Below are the code and all the weights of a small trained network. Each question names an input and a class and asks about switching units off, where a switched-off unit gives its printed mean instead of its output.

import numpy as np


def w(rows, s, z=0):
    codes = np.array(rows[::2]) - 128.0
    scale = np.full(codes.shape[1], s)
    scale[-1] = z or s
    return codes * scale


def f(y):
    return y / 2 * (1 + np.tanh(0.7978845608 * (y + 0.044715 * y**3)))


def log_softmax(a):
    a = a - a.max(-1, keepdims=True)
    return a - np.log(np.exp(a).sum(-1, keepdims=True))


def net(x, mask):
    res = np.array(x, float).reshape(1, 4) / 4 @ E
    y = f(res @ A[0][:, :-1].T + A[0][:, -1])
    res = res + np.where(mask, y, B[0][:, -1]) @ B[0][:, :-1]
    return log_softmax(res[-1] @ U[:, :-1].T + U[:, -1])


A, B = {}, {}
E = w([
[252,117,175],'x0',
[105,169,234],'x1',
[130,129,128],'x2',
[150,251,85],'x3',
],0.011)
A[0] = w([
[11,124,150,145],'neuron 0',
[88,2,116,85],'neuron 1',
[104,161,37,175],'neuron 2',
[179,65,67,2],'neuron 3',
[157,84,176,88],'neuron 4',
[154,111,233,188],'neuron 5',
[160,84,183,66],'neuron 6',
],0.01,0.0019)
B[0] = w([
[254,197,166,244],'neuron 0',
[206,225,119,253],'neuron 1',
[27,86,16,242],'neuron 2',
[235,178,172,198],'neuron 3',
[76,70,124,180],'neuron 4',
[109,61,162,226],'neuron 5',
[67,43,129,183],'neuron 6',
],0.0091,0.0069)
U = w([
[150,183,106,211],'0',
[166,137,183,142],'1',
[8,48,97,1],'2',
],0.013,0.0014)

Each question gives the input, the list of numbers given to net, and the class t.
The units are the neurons (one row each of A and B). Each row of codes is followed by its name. A weight is (code - 128) times the scale printed after its matrix; where a second scale follows, it is the last column's (A, B and U).
mask holds one flag per neuron, in row order. A switched-off neuron (its flag False) gives its mean, the last column of its row in B, instead of its output. The means were averaged over made-up inputs and are rounded, as every weight is.
A unit's drop is (log p(t) with every unit on - log p(t) with that unit switched off) / (log p(t) with every unit on - log p(t) with every unit switched off).
The circuit of an input: a set's keep is (log p(t) with only the set's units on - log p(t) with every unit switched off) / (log p(t) with every unit on - log p(t) with every unit switched off). Starting from all 7 units, units are removed one at a time, each time the one whose removal leaves the highest keep (on an exact tie, the one counted first), for as long as the keep stays at least 0.8.
circuit, biggest first: the units of the circuit, biggest drop first
most important unit: the unit with the biggest drop
top k neurons: the k neurons with the biggest drops, biggest first
drop when u is switched off: that unit's drop, to one decimal
input [-2,-2,-3,-5], class 0: most important unit => neuron 1
input [-6,4,0,-1], class 1: top 3 neurons => neuron 0; neuron 2; neuron 1
input [-2,-2,-6,8], class 2: circuit, biggest first => neuron 2; neuron 0
input [-1,0,6,5], class 2: circuit, biggest first => neuron 0; neuron 1
input [-8,-2,8,5], class 2: top 2 neurons => neuron 2; neuron 1
input [-1,-3,4,-8], class 0: top 2 neurons => neuron 1; neuron 5
input [-6,-1,-4,8], class 2: top 3 neurons => neuron 2; neuron 1; neuron 3
input [-6,2,-4,-6], class 1: top 2 neurons => neuron 2; neuron 0
input [-6,-3,-2,-2], class 0: top 2 neurons => neuron 0; neuron 1
input [-7,6,3,0], class 1: top 2 neurons => neuron 0; neuron 2
input [-1,-1,8,4], class 2: top 4 neurons => neuron 0; neuron 1; neuron 3; neuron 2
input [-4,3,6,-4], class 1: top 2 neurons => neuron 2; neuron 0
input [-5,-8,4,-2], class 0: top 2 neurons => neuron 1; neuron 3
input [3,7,-8,-7], class 2: circuit, biggest first => neuron 6
input [-8,3,5,0], class 1: top 2 neurons => neuron 0; neuron 1
input [-1,-8,-3,-7], class 0: drop when neuron 1 is switched off => 0.2
input [4,8,0,-4], class 2: drop when neuron 3 is switched off => 0.0
input [-1,-4,3,-5], class 0: drop when neuron 1 is switched off => 0.3
